Below are the code and all the weights of a small trained network. Each question names an input and a target symbol and asks about switching units off, where a switched-off unit gives its printed mean instead of its output.

import numpy as np


def w(rows, s, z=0):
    codes = np.array(rows[::2]) - 128.0
    scale = np.full(codes.shape[1], s)
    scale[-1] = z or s
    return codes * scale


def f(y):
    return y / 2 * (1 + np.tanh(0.7978845608 * (y + 0.044715 * y**3)))


def softmax(a):
    e = np.exp(a - a.max(-1, keepdims=True))
    return e / e.sum(-1, keepdims=True)


def log_softmax(a):
    a = a - a.max(-1, keepdims=True)
    return a - np.log(np.exp(a).sum(-1, keepdims=True))


def net(x, mask):
    ids = ['αβδεμσφ'.index(c) for c in x.split()]
    T = len(ids)
    res = E[ids] + P[:T]
    u = 0
    for l in range(3):
        r = res
        for j in range(2):
            rows = slice(3 * j, 3 * j + 3)
            q, k, v = (r @ M[l][rows].T for M in (Q, K, V))
            z = softmax(np.where(np.tri(T) > 0, q @ k.T / 3**0.5, -1e9)) @ v
            o = O[l][rows]
            res = res + np.where(mask[u + j], z, o[:, -1]) @ o[:, :-1]
        u += 2
        y = f(res @ A[l][:, :-1].T + A[l][:, -1])
        res = res + np.where(mask[u : u + 4], y, B[l][:, -1]) @ B[l][:, :-1]
        u += 4
    return log_softmax(res[-1] @ U[:, :-1].T + U[:, -1])


Q, K, V, O, A, B = {}, {}, {}, {}, {}, {}
E = w([
[134,41,109,90,88,222,225,126,127,45],'α',
[111,167,157,111,40,182,180,9,179,70],'β',
[105,100,122,137,134,160,137,173,95,188],'δ',
[40,123,150,161,54,144,156,113,126,142],'ε',
[104,108,84,96,136,111,183,119,121,192],'μ',
[117,36,114,125,95,202,81,73,116,81],'σ',
[128,137,138,78,114,149,98,126,106,131],'φ',
],0.012)
P = w([
[95,132,196,113,144,104,161,51,86,116],'0',
[147,40,74,153,117,115,206,80,67,38],'1',
[125,110,138,113,53,91,123,120,130,144],'2',
[55,165,47,109,135,180,193,77,114,171],'3',
[177,92,29,213,63,74,122,127,58,82],'4',
[162,102,106,128,12,99,108,153,165,189],'5',
[51,218,4,103,121,244,183,60,134,141],'6',
],0.012)
Q[0] = w([
[194,48,199,100,55,34,75,210,162,168],'0.h0',
[104,225,201,208,71,102,53,50,218,119],'0.h0',
[121,23,147,172,55,82,145,170,108,124],'0.h0',
[134,196,2,99,141,158,75,143,65,191],'0.h1',
[69,94,170,103,90,171,129,141,209,218],'0.h1',
[146,15,176,79,15,79,116,234,69,121],'0.h1',
],0.066)
K[0] = w([
[188,103,37,96,39,155,77,153,170,149],'0.h0',
[110,112,162,98,35,154,129,58,171,26],'0.h0',
[96,171,91,181,33,132,136,169,176,192],'0.h0',
[157,146,209,151,223,107,70,103,62,178],'0.h1',
[115,144,254,67,83,157,175,100,232,186],'0.h1',
[127,89,70,163,11,156,104,193,238,239],'0.h1',
],0.075)
V[0] = w([
[84,24,65,94,67,135,20,4,48,152],'0.h0',
[134,98,60,71,203,113,69,138,190,104],'0.h0',
[164,201,167,17,126,126,58,84,176,162],'0.h0',
[124,27,110,102,174,194,131,106,166,143],'0.h1',
[94,119,200,158,175,125,67,231,100,194],'0.h1',
[172,159,217,101,87,179,27,78,181,84],'0.h1',
],0.023)
O[0] = w([
[128,45,147,185,151,244,75,65,105,57,254],'0.h0',
[137,137,100,108,217,88,44,76,85,128,47],'0.h0',
[25,213,151,128,115,145,178,87,69,157,124],'0.h0',
[93,117,94,71,136,48,131,94,210,91,132],'0.h1',
[27,195,192,41,178,168,134,166,103,80,67],'0.h1',
[234,37,167,128,193,173,74,158,167,162,127],'0.h1',
],0.011,0.028)
A[0] = w([
[151,167,116,60,254,90,112,180,89,156,53],'0.n0',
[141,173,104,63,221,34,108,184,139,187,19],'0.n1',
[142,148,176,57,224,34,93,191,88,179,1],'0.n2',
[165,139,139,63,246,34,112,190,80,164,56],'0.n3',
],0.088,0.0045)
B[0] = w([
[97,174,94,195,21,128,109,82,161,89,128],'0.n0',
[115,64,111,159,50,94,108,54,63,5,128],'0.n1',
[99,131,73,178,45,136,146,129,81,145,128],'0.n2',
[116,100,155,102,105,102,192,87,137,56,128],'0.n3',
],0.031)
Q[1] = w([
[254,30,102,174,109,100,120,103,112,101],'1.h0',
[129,160,175,214,90,114,116,115,109,175],'1.h0',
[153,59,107,170,93,132,116,84,122,107],'1.h0',
[23,137,134,127,127,181,140,90,45,41],'1.h1',
[185,110,144,188,106,189,135,59,146,173],'1.h1',
[177,59,126,203,30,138,179,95,109,124],'1.h1',
],0.09)
K[1] = w([
[115,252,234,98,153,188,69,122,153,180],'1.h0',
[230,75,140,97,77,163,161,81,126,151],'1.h0',
[112,196,186,73,207,205,59,158,148,173],'1.h0',
[77,150,141,72,148,172,88,205,40,61],'1.h1',
[117,251,166,3,198,56,70,89,155,239],'1.h1',
[106,194,129,100,146,180,150,229,110,214],'1.h1',
],0.072)
V[1] = w([
[141,101,154,137,168,92,137,135,97,68],'1.h0',
[95,115,84,166,127,82,88,149,90,90],'1.h0',
[85,156,46,142,95,149,81,148,106,132],'1.h0',
[141,107,127,220,31,53,96,119,3,81],'1.h1',
[107,83,154,86,162,110,161,105,168,74],'1.h1',
[84,99,68,154,99,101,132,177,35,151],'1.h1',
],0.0058)
O[1] = w([
[125,139,84,126,171,128,130,146,126,117,124],'1.h0',
[93,52,203,109,163,12,117,114,117,132,2],'1.h0',
[123,83,176,105,66,94,98,74,168,121,43],'1.h0',
[160,174,49,155,113,164,251,101,232,85,229],'1.h1',
[73,189,165,169,94,101,104,139,75,131,160],'1.h1',
[163,199,51,125,121,213,108,135,202,62,56],'1.h1',
],0.0033,0.0073)
A[1] = w([
[157,157,121,3,228,22,106,141,123,149,72],'1.n0',
[144,163,127,68,234,34,129,220,138,165,13],'1.n1',
[154,156,126,53,225,34,110,163,114,152,4],'1.n2',
[158,170,148,48,214,62,80,181,139,156,59],'1.n3',
],0.068,0.0046)
B[1] = w([
[149,94,178,89,167,9,211,41,119,108,128],'1.n0',
[134,136,103,218,161,137,55,147,41,4,128],'1.n1',
[176,225,105,35,138,86,190,123,126,117,128],'1.n2',
[27,181,126,134,117,182,78,54,229,189,128],'1.n3',
],0.019)
Q[2] = w([
[96,104,145,179,64,177,154,91,137,84],'2.h0',
[153,116,120,139,141,165,132,114,161,113],'2.h0',
[145,112,175,136,158,199,109,122,146,134],'2.h0',
[165,102,127,130,94,82,112,131,122,121],'2.h1',
[162,151,165,71,195,6,134,194,128,172],'2.h1',
[118,124,118,141,121,171,134,116,85,113],'2.h1',
],0.13)
K[2] = w([
[182,50,163,167,157,129,105,243,48,48],'2.h0',
[174,103,123,137,212,196,103,158,173,86],'2.h0',
[176,121,55,154,149,197,123,176,173,145],'2.h0',
[84,143,129,67,198,162,164,137,143,189],'2.h1',
[123,115,214,26,254,179,44,190,136,130],'2.h1',
[118,150,88,208,102,148,169,60,88,115],'2.h1',
],0.075)
V[2] = w([
[97,63,137,109,133,148,103,201,182,121],'2.h0',
[227,107,195,74,77,169,82,92,161,104],'2.h0',
[108,164,138,137,113,183,146,135,171,76],'2.h0',
[175,208,127,150,115,133,74,126,2,116],'2.h1',
[129,152,121,143,53,119,85,128,112,233],'2.h1',
[152,207,104,181,178,175,146,97,96,123],'2.h1',
],0.0051)
O[2] = w([
[100,171,145,150,151,98,197,137,204,120,171],'2.h0',
[68,215,142,177,141,15,162,205,111,245,253],'2.h0',
[75,141,176,114,163,3,71,157,114,175,167],'2.h0',
[177,58,86,147,163,180,90,133,224,98,46],'2.h1',
[142,93,170,162,139,65,212,137,151,141,129],'2.h1',
[103,99,74,78,97,184,100,87,160,107,118],'2.h1',
],0.0025,0.031)
A[2] = w([
[33,182,216,74,155,180,164,211,113,53,124],'2.n0',
[52,168,193,103,180,229,115,120,103,172,2],'2.n1',
[72,130,216,126,127,211,164,195,165,153,134],'2.n2',
[164,119,180,54,250,38,116,190,191,209,84],'2.n3',
],0.015,0.0041)
B[2] = w([
[68,75,60,4,39,183,91,101,191,206,204],'2.n0',
[144,109,176,161,201,14,255,62,223,63,229],'2.n1',
[254,205,122,24,191,63,52,208,27,154,253],'2.n2',
[70,118,181,179,106,254,91,66,185,75,128],'2.n3',
],0.0056,0.048)
U = w([
[237,72,126,186,92,143,132,170,125,68,69],'α',
[248,103,185,189,114,232,138,148,136,179,5],'β',
[217,86,158,136,109,215,119,155,124,129,93],'δ',
[239,137,153,183,117,223,93,183,57,104,169],'ε',
[166,126,172,207,108,224,155,153,70,109,254],'μ',
[198,93,168,182,159,252,74,150,116,110,160],'σ',
[237,115,185,169,164,180,154,138,120,93,137],'φ',
],0.0038,0.0084)

Each question gives the input, a string of symbols that net reads in full, and the target symbol t.
The units are the heads (3 rows each of Q, K, V and O) and the neurons (one row each of A and B). Each row of codes is followed by its name. A weight is (code - 128) times the scale printed after its matrix; where a second scale follows, it is the last column's (O, A, B and U).
mask holds one flag per unit, layer by layer, with each layer's heads first. A switched-off unit (its flag False) gives its mean, the last column of its rows in O or B, instead of its output. The means were averaged over made-up inputs and are rounded, as every weight is.
A unit's drop is (log p(t) with every unit on - log p(t) with that unit switched off) / (log p(t) with every unit on - log p(t) with every unit switched off).
The circuit of an input: a set's keep is (log p(t) with only the set's units on - log p(t) with every unit switched off) / (log p(t) with every unit on - log p(t) with every unit switched off). Starting from the 12 units with the biggest drops (on a tie, the unit counted first), units are removed one at a time, each time the one whose removal leaves the highest keep (on an exact tie, the one counted first), for as long as the keep stays at least 0.8.
units of the circuit, in order: the units of the circuit, biggest drop first
top k neurons: the k neurons with the biggest drops, biggest first
which heads matter: for each layer, one digit per head in row order, 1 if its drop is at least 0.15 and else 0, layers parted by /
drop of u: that unit's drop, to one decimal
input ε φ φ σ φ δ σ, target ε: which heads matter => 11 / 00 / 00
input σ δ φ δ φ φ δ, target σ: units of the circuit, in order => 0.h0
input δ φ φ σ ε φ φ, target δ: units of the circuit, in order => 2.n0, 0.h1
input μ σ φ σ, target μ: which heads matter => 01 / 00 / 00
input φ μ δ δ, target φ: units of the circuit, in order => 2.n1, 0.h0, 0.h1
input μ φ φ φ φ, target σ: units of the circuit, in order => 0.h0, 2.n1
input μ ε δ φ σ φ φ, target μ: units of the circuit, in order => 0.h1, 2.n2
input σ φ δ μ, target σ: top 2 neurons => 2.n3, 2.n1
input φ φ σ α, target φ: units of the circuit, in order => 2.n1, 0.h1, 0.h0
input ε δ φ ε φ φ δ, target ε: top 2 neurons => 2.n2, 2.n1
input φ σ μ σ φ, target μ: units of the circuit, in order => 2.n2, 0.h1
input φ δ φ β, target φ: top 2 neurons => 2.n1, 2.n2
input σ φ δ σ α φ φ, target σ: top 2 neurons => 2.n1, 2.n2
input μ β δ β, target μ: top 2 neurons => 2.n2, 2.n1
input σ φ α δ, target σ: top 2 neurons => 2.n3, 2.n1
input β φ φ, target φ: units of the circuit, in order => 0.h1, 2.n1, 0.h0
input φ α φ δ, target φ: units of the circuit, in order => 2.n1, 0.h1, 0.h0
input φ μ φ φ δ δ ε, target φ: units of the circuit, in order => 2.n1, 0.h0, 0.h1
input δ β δ ε ε, target μ: units of the circuit, in order => 0.h1
input φ α φ φ β, target α: which heads matter => 01 / 00 / 00
input α ε δ ε, target α: units of the circuit, in order => 0.h1
input φ σ φ φ φ σ μ, target φ: units of the circuit, in order => 2.n1, 0.h1, 0.h0
input φ φ δ φ φ α α, target φ: units of the circuit, in order => 2.n1, 0.h0, 0.h1
input φ φ φ ε, target φ: units of the circuit, in order => 2.n1, 0.h1, 0.h0
input σ β ε β, target σ: drop of 0.h0 => 0.7
input φ ε φ σ, target φ: drop of 2.n1 => 1.0
input δ μ ε ε σ μ, target μ: drop of 2.n2 => 0.3
input φ σ φ σ, target φ: drop of 0.h0 => 0.5
